In the rows, 100 means zero.
Here are made-up things, facts about them, and rows of numbers that follow some of those facts. Name the thing behind each unnamed row.

Some facts about the things:
badu ζ:c π:193 λ:foga
betrim ζ:e π:292 λ:lilek
biflo ζ:b π:292 λ:brurel
bini β:muklal
bozil ζ:a β:loman ω:mafam π:292 λ:skiflu
brabrar ζ:a ω:veflun π:292 λ:rinil
braplor ζ:f ω:sestul π:193 λ:fefos
braskil ζ:c ω:labrazu π:706 λ:bini
bregar ζ:b ω:flifom π:179 λ:kleskik
breplan ζ:a β:labrazu ω:migrovuk π:706 λ:flegu
brolek ζ:a β:grigus ω:drokon π:179 λ:zeklosku
broses ζ:c ω:fistas π:193 λ:bubrara
brukes ζ:c ω:nobul π:179 λ:driklo
brupluk ζ:e β:liklum π:706 λ:liklum
bruvas ζ:d ω:moviver π:193 λ:pabrul
bubrara β:raflir
defuzer ζ:c ω:gador π:706 λ:filar
desuk ζ:d β:grodi ω:stata π:193 λ:muplel
devar ζ:f β:gobras ω:dravi π:179 λ:zeklosku
dipo ζ:f β:lagin ω:grigus π:179 λ:floplavak
dobanal ζ:b π:706 λ:lizeta
doflur ζ:e ω:biflo π:193 λ:brurel
dokin ζ:d β:grinir ω:silel π:179 λ:deflu
drasol ζ:d β:kuzek ω:flida π:706 λ:pabrul
dravi ζ:b π:179 λ:zeklosku
dreguguk ζ:d β:pemok π:292 λ:driklo
dribubrel ζ:b ω:gruremam π:193 λ:grefle
drimal ζ:f ω:dreguguk π:179 λ:driklo
drokon ζ:g β:vegres ω:klorin π:193 λ:zeklosku
drubral ζ:c β:gemos π:193 λ:bini
duklas β:zepes
duvegin ζ:a β:girim π:706 λ:fida
falu ζ:c ω:vaza π:706 λ:pludoplol
feflun ζ:a β:desuk ω:doflur π:292 λ:brurel
fida β:klidris
figrobrel ζ:c β:silel ω:bruvas π:193 λ:pabrul
fistas ζ:a β:klatrus ω:loko π:706 λ:bubrara
flalim ζ:c π:706 λ:fulal
flegu β:peflak
flemi ζ:b β:floklolur π:706 λ:baflerar
flida ζ:e β:drokon ω:stopa π:193 λ:pabrul
flifluflu ζ:f β:skiflu π:706 λ:pagu
flifom ζ:a β:moviver ω:kleder π:179 λ:kleskik
flizi β:flifluflu
flobi ζ:e ω:vagoke π:193 λ:filar
flodra ζ:c ω:klifas π:706 λ:muplel
flofinom ζ:e ω:tedrem π:292 λ:mogi
floklolur ζ:g π:193 λ:fefos
floplavak β:musibri
fluklu ζ:a ω:flalim π:706 λ:fulal
fulal β:plipor
futre ζ:b β:zudrok ω:klatrus π:193 λ:muplel
gador ζ:a β:rovo π:179 λ:filar
galar ζ:b ω:grimin π:292 λ:plitrobron
gebri ζ:c β:futre ω:figrobrel π:193 λ:pabrul
gemos ζ:a β:nakli π:179 λ:flistakul
girim ζ:e β:grimin ω:defuzer π:179 λ:filar
gobras ζ:a ω:tabas π:706 λ:grobi
gogi ζ:a ω:plavu π:193 λ:flegu
gralis ζ:c π:292 λ:retagrer
grenul ζ:a β:flalim ω:duvegin π:706 λ:fida
grestabel ζ:e β:flifom π:193 λ:rirok
grigus ζ:f β:bini π:292 λ:floplavak
grimin ζ:c ω:tabom π:292 λ:plitrobron
grinir ζ:d π:193 λ:deflu
grodi ζ:a ω:mekir π:193 λ:plitrobron
gruremam ζ:e β:stopa ω:ropule π:179 λ:grefle
gruskol ζ:c β:brupluk ω:peteskas π:193 λ:zeklosku
kesko ζ:b ω:flifluflu π:193 λ:pagu
kibo ζ:b ω:naplak π:292 λ:foga
klamol ζ:c β:nedramuk ω:grestabel π:179 λ:rirok
klatrus ζ:e β:fulal π:706 λ:muplel
kleder ζ:b ω:loplak π:179 λ:kleskik
klidris ζ:a β:rirok π:292 λ:flizi
klifas ζ:e ω:vostekli π:193 λ:muplel
kligrim ζ:a β:klamol π:193 λ:skiflu
klorin ζ:e ω:gruskol π:292 λ:zeklosku
kuzek ζ:a β:flemi ω:pebim π:706 λ:pabrul
labrazu ζ:a β:grenul ω:drubral π:706 λ:bini
lagin ζ:d π:292 λ:kleskik
lasogro ζ:a π:193 λ:pabrul
leskem ζ:a π:292 λ:grobi
liklan ζ:a ω:dribubrel π:292 λ:grefle
liklum β:rodrebri
loko ζ:a π:179 λ:bubrara
loman ζ:g ω:gogi π:179 λ:flegu
loplak ζ:a β:dipo ω:mezar π:179 λ:kleskik
lurar ζ:b β:skoplir ω:puruk π:292 λ:pevu
mafam ζ:a ω:kligrim π:292 λ:skiflu
mazur ζ:d ω:braskil π:706 λ:bini
mekir ζ:b β:nuta π:292 λ:plitrobron
mepum ζ:a β:pevu ω:betrim π:292 λ:lilek
mezar ζ:e ω:tutrun π:706 λ:kleskik
miflem ζ:a ω:leskem π:179 λ:grobi
migrovuk ζ:c β:doflur ω:vunuk π:193 λ:flegu
moviver ζ:a β:pebim ω:zegro π:292 λ:pabrul
muklal ζ:a β:mekir ω:trasek π:292 λ:duklas
mupel ζ:b ω:kesko π:292 λ:pagu
musibri ζ:b ω:sasestar π:706 λ:pemok
nakli ζ:f β:sasestar ω:klamol π:179 λ:rirok
naplak ζ:c β:fistas ω:badu π:292 λ:foga
nedramuk ζ:a β:mupel ω:trirupli π:179 λ:flizi
nobul ζ:e ω:drimal π:193 λ:driklo
nuta ζ:c β:ropule π:193 λ:duklas
pafatir ζ:e β:defuzer ω:rovo π:179 λ:reklu
pebim ζ:e ω:gebri π:706 λ:pabrul
pedrus ζ:d β:flegu ω:grinir π:179 λ:deflu
peflak ζ:c β:brabrar ω:gralis π:193 λ:retagrer
pemok β:skovun
peteskas ζ:c β:skisti ω:supluski π:706 λ:zeklosku
pevu β:trirupli
plavu ζ:d β:dreguguk π:292 λ:flegu
plebam ζ:d ω:fluklu π:179 λ:fulal
plipor ζ:e β:drimal π:193 λ:grefle
plivi ζ:b ω:mazur π:292 λ:bini
pluzol ζ:a β:bubrara ω:skovun π:179 λ:lizeta
potro ζ:d β:veste π:292 λ:traflubi
puru ζ:a β:loplak ω:flobi π:179 λ:filar
puruk ζ:a π:292 λ:pevu
raflir ζ:b β:stiskes ω:devar π:292 λ:zeklosku
rasol ζ:f π:179 λ:skisti
rirok β:braplor
rodrebri ζ:a β:bruvas ω:tridek π:193 λ:flistakul
rogrel ζ:g ω:bregar π:193 λ:kleskik
ropule ζ:g β:stata ω:plipor π:179 λ:grefle
rovo ζ:c π:179 λ:reklu
ruter ζ:g ω:grenul π:292 λ:fida
sasestar ζ:b ω:sozun π:179 λ:pemok
sestul ζ:c ω:sustok π:193 λ:fefos
silal ζ:d ω:brabrar π:706 λ:rinil
silel ζ:a β:mazur ω:pedrus π:179 λ:deflu
skadir ζ:d ω:nedramuk π:706 λ:flizi
skifak ζ:f π:179 λ:rinil
skisti β:gruremam
skoplir ζ:f β:kesko ω:kuzek π:706 λ:pabrul
skovun ζ:a β:peteskas ω:dobanal π:706 λ:lizeta
sozun ζ:b π:193 λ:pemok
staklun ζ:a β:flobi π:179 λ:kuflazi
stata ζ:a β:floplavak ω:futre π:193 λ:muplel
stedebul ζ:e β:tubir ω:brupluk π:292 λ:liklum
stiskes ζ:e β:zegro ω:silal π:193 λ:rinil
stogam ζ:a β:lurar ω:flofinom π:179 λ:mogi
stopa ζ:g β:stedebul ω:lasogro π:193 λ:pabrul
supluski ζ:d ω:raflir π:706 λ:zeklosku
sustok ζ:f β:plavu ω:zudrok π:706 λ:fefos
tabas ζ:b ω:tufor π:706 λ:grobi
tabom ζ:b β:tedrem ω:grodi π:706 λ:plitrobron
tadal ζ:a β:mepum ω:rodrebri π:179 λ:flistakul
taruk ζ:a ω:vegres π:179 λ:flizi
tedrem ζ:b β:trasek π:193 λ:mogi
tefur ζ:c β:betrim ω:puru π:193 λ:filar
tidreskul ζ:d β:tabom ω:stiskes π:706 λ:rinil
trasek ζ:f β:tefur ω:nuta π:179 λ:duklas
tridek ζ:a ω:gemos π:179 λ:flistakul
trirupli ζ:b β:stogam ω:taruk π:179 λ:flizi
tubir ζ:b β:bregar ω:rogrel π:193 λ:kleskik
tufor ζ:d β:miflem ω:miflem π:179 λ:grobi
tutrun ζ:b β:drasol ω:lagin π:193 λ:kleskik
vagoke ζ:a ω:girim π:292 λ:filar
vaza ζ:a β:duvegin π:193 λ:pludoplol
veflun ζ:c ω:skifak π:193 λ:rinil
vegres ζ:a β:dokin ω:klidris π:193 λ:flizi
veste ζ:f ω:gobras π:292 λ:grobi
vostekli ζ:b β:migrovuk ω:desuk π:179 λ:muplel
vunuk ζ:b ω:loman π:292 λ:flegu
zegro ζ:c ω:drasol π:193 λ:pabrul
zepes ζ:a β:pedrus ω:veste π:292 λ:grobi
zudrok ζ:d ω:floklolur π:193 λ:fefos

Known rows:
foga: 116	106	86	102	93	88	113	84	115	79	102	97	91	121	88	134	96	129	109	96	86	127	128	92	119	104	117	95	114	85	99	104	97	90	119	76	91	85
mezar: 69	90	91	116	91	86	82	72	75	126	110	146	100	104	96	95	114	101	122	107	112	99	73	103	74	99	92	88	91	98	100	99	126	96	96	94	106	113
duklas: 102	103	89	98	103	84	112	83	125	79	106	92	82	121	93	138	104	125	110	96	72	118	123	91	113	117	117	84	115	96	97	97	84	88	128	78	102	86
tutrun: 79	124	72	94	105	96	86	68	92	130	115	124	106	98	112	94	115	102	115	90	89	97	68	113	89	105	97	77	95	130	94	97	102	101	81	100	110	105
retagrer: 104	103	100	103	89	85	108	97	119	86	104	109	84	113	92	138	100	134	103	111	82	127	106	92	116	113	101	97	109	91	96	104	90	86	129	80	104	88
skadir: 97	83	90	109	92	97	94	90	90	97	101	107	100	115	87	90	111	88	122	100	110	83	104	106	90	96	113	99	91	70	109	103	114	100	92	101	87	106
bubrara: 102	103	100	100	89	88	107	90	114	87	103	108	82	118	93	136	97	128	103	114	87	129	112	88	114	113	98	108	108	90	94	101	83	89	134	76	105	84
pevu: 113	106	90	99	92	93	108	83	120	83	106	103	87	123	94	137	100	130	104	110	82	125	117	94	119	111	106	98	109	85	99	98	85	88	125	77	95	84
stata: 95	102	99	105	90	110	96	110	90	112	100	101	97	89	100	100	103	93	110	99	110	87	100	95	89	103	98	110	95	108	107	107	107	110	84	97	106	113
stedebul: 114	97	106	95	118	104	110	106	102	104	100	86	121	76	114	78	92	89	79	104	100	102	104	100	100	99	87	84	109	114	87	91	105	108	103	106	104	96
mupel: 120	112	105	104	102	97	110	122	84	97	99	104	125	68	106	68	90	94	84	104	94	118	95	108	110	82	81	96	104	109	80	108	118	110	81	109	106	86
doflur: 109	89	115	103	96	110	95	112	88	103	92	97	105	90	100	102	95	103	94	71	129	97	104	93	94	81	109	94	93	92	135	102	118	108	100	101	98	109
gralis: 112	102	98	96	115	101	114	107	102	98	99	89	120	77	114	80	94	86	85	102	96	104	102	99	100	96	91	84	109	119	87	97	105	110	98	105	103	95
tridek: 99	109	104	97	101	108	96	104	93	106	98	98	102	96	103	93	98	94	103	95	105	95	103	100	97	97	101	108	98	114	96	100	99	106	88	99	109	104
liklan: 108	107	107	95	108	103	112	105	92	101	100	98	111	76	112	74	92	82	87	113	98	108	101	95	93	99	81	102	107	122	78	96	103	112	98	99	113	95
flegu: 110	99	91	99	94	89	108	86	120	82	102	97	89	125	90	136	99	129	106	101	91	123	127	92	119	107	112	96	114	85	101	96	91	88	125	78	96	86
pagu: 100	102	99	99	94	85	104	93	120	87	105	105	85	115	92	140	100	136	97	111	80	125	106	93	118	115	101	95	109	86	99	98	87	87	132	84	103	83

Rows to name:
No name comes twice in this set of rows, the named rows included.
109	104	103	99	118	97	104	79	81	120	102	120	134	78	120	78	89	96	80	85	126	125	93	99	96	75	85	71	108	125	93	90	127	108	101	91	102	100 : lagin
75	65	98	127	84	79	104	118	98	104	94	110	88	89	89	98	88	96	86	101	96	87	76	107	102	79	108	124	98	74	107	133	122	77	74	125	51	131 : pebim
82	68	96	117	88	101	87	90	101	117	104	108	96	116	92	98	111	89	114	125	109	79	103	104	85	105	104	116	100	78	93	94	103	95	97	106	93	115 : flifluflu
90	107	91	94	92	104	107	105	100	109	93	108	89	77	112	104	87	97	72	108	111	90	51	97	107	90	86	126	90	107	119	130	99	87	76	115	56	125 : bruvas
91	92	95	106	98	91	106	86	132	99	109	94	79	122	98	142	103	125	104	124	68	116	119	91	109	127	109	97	121	100	81	94	77	83	135	83	111	99 : flizi
113	111	80	110	83	124	96	104	104	127	104	102	111	90	105	97	95	102	105	132	100	89	111	109	111	96	93	128	109	101	77	116	103	103	63	99	99	119 : rovo
121	102	114	97	87	96	109	117	123	64	98	80	80	125	82	129	103	124	105	125	81	115	128	93	121	117	101	115	107	66	97	101	75	95	131	85	108	76 : zeklosku
78	86	81	101	96	87	108	84	98	93	94	109	81	106	95	98	92	81	97	105	105	81	68	102	97	96	107	119	91	80	110	123	100	80	85	116	41	123 : skoplir

The same things again, as new rows of numbers:
Known rows:
loman: 81	87	84	59	114	116	100	86	67	83	102	105	100	109	89	77	113	96	86	104	80	104	131	92	105	111	111	149
skifak: 76	100	89	78	112	99	87	79	73	71	103	113	96	114	89	89	109	100	103	93	90	110	107	85	97	115	110	111
ropule: 47	93	101	93	121	102	70	73	77	82	113	128	99	109	74	104	127	107	96	79	95	115	101	76	93	89	98	98
plebam: 76	98	87	79	114	97	90	81	73	72	103	111	97	115	88	89	108	101	101	91	91	110	107	82	96	112	110	107
dipo: 61	91	79	88	119	101	97	75	92	74	106	116	104	113	73	96	116	97	94	83	79	109	100	88	100	126	95	103
nuta: 76	103	133	111	88	110	79	94	113	140	102	129	74	96	83	120	107	91	94	87	72	111	92	89	101	83	89	81
rodrebri: 101	117	141	95	85	103	95	114	103	130	103	109	70	109	103	84	68	91	108	85	83	107	109	98	103	115	122	85
broses: 105	109	119	96	80	105	98	100	106	131	94	114	72	102	98	105	90	83	100	98	69	105	99	98	104	109	102	94
stiskes: 98	109	129	92	85	109	84	95	107	134	92	120	80	106	95	114	95	83	104	105	68	110	90	96	100	97	98	93
grigus: 72	94	123	129	95	103	73	88	104	94	80	98	114	101	96	124	127	133	91	77	111	111	109	119	106	80	79	76
brabrar: 105	90	118	84	98	118	105	106	102	92	71	71	128	112	109	84	95	124	88	104	94	100	141	142	117	113	102	131
moviver: 95	85	85	130	65	83	113	93	117	79	85	57	101	62	82	112	126	152	82	100	88	125	130	94	128	78	99	91
supluski: 131	73	100	85	123	80	127	102	115	90	99	101	62	111	124	104	101	131	70	68	95	84	75	115	72	74	105	108
mezar: 90	93	80	102	101	100	124	91	86	156	92	126	102	108	123	86	96	155	81	112	110	72	90	91	79	106	105	68
pemok: 112	107	87	122	116	103	105	130	113	96	131	87	135	82	96	108	93	52	115	113	148	86	96	96	100	79	82	103
flistakul: 115	106	87	119	115	105	107	129	112	96	128	87	136	81	98	106	94	51	115	117	145	86	97	97	101	79	83	107
kleskik: 94	111	61	127	106	104	135	124	90	156	117	106	159	100	108	99	76	69	97	129	158	69	121	64	85	79	73	44

Rows to name:
No name comes twice in this set of rows, the named rows included.
65	83	89	56	132	117	106	80	100	83	100	108	128	127	73	85	103	97	90	104	66	107	110	97	100	118	100	134 : sasestar
127	80	29	86	103	61	125	62	84	34	80	104	58	115	99	139	136	69	72	74	69	104	88	81	84	102	71	98 : devar
110	112	92	130	57	88	96	90	92	119	95	120	39	79	98	120	115	78	98	84	77	105	91	90	109	120	90	75 : grestabel
105	120	85	98	77	81	66	85	18	58	107	111	42	88	119	82	119	103	112	86	125	111	124	66	98	101	132	103 : gador
61	102	67	83	107	97	111	76	57	117	94	126	114	128	96	83	95	113	88	102	100	98	128	58	85	114	102	61 : kleder
122	134	97	99	54	84	107	94	65	156	73	121	73	120	133	105	67	94	110	122	96	98	106	60	83	105	109	24 : tutrun
82	89	91	100	124	60	90	74	88	45	106	120	61	127	92	128	119	94	85	36	100	116	86	67	71	69	90	55 : brolek
130	119	94	104	60	87	91	86	94	115	79	115	60	98	111	127	102	74	111	114	72	108	77	88	100	110	93	79 : kligrim
107	118	108	111	63	67	113	95	143	105	99	83	76	89	81	113	72	112	121	107	58	133	74	62	107	106	120	44 : flida
69	105	74	108	108	84	86	68	86	57	103	120	90	112	80	104	119	95	111	77	89	111	79	88	100	145	96	79 : puru
69	117	103	113	105	77	87	96	63	59	123	110	66	110	94	65	88	112	115	48	123	111	113	77	98	137	132	64 : pafatir
59	95	49	100	95	99	114	71	47	119	95	131	95	105	91	90	121	110	73	94	98	94	138	57	93	113	91	71 : flifom
90	89	93	40	115	115	83	79	60	87	91	108	113	118	97	93	114	98	93	130	80	111	123	80	92	73	109	151 : drimal
90	88	92	132	116	125	107	137	97	120	147	95	117	52	85	96	119	58	83	99	148	81	135	97	113	54	79	139 : skiflu
71	109	78	98	116	83	95	72	100	52	101	113	105	128	79	94	97	94	119	77	85	110	72	96	98	165	102	73 : vostekli

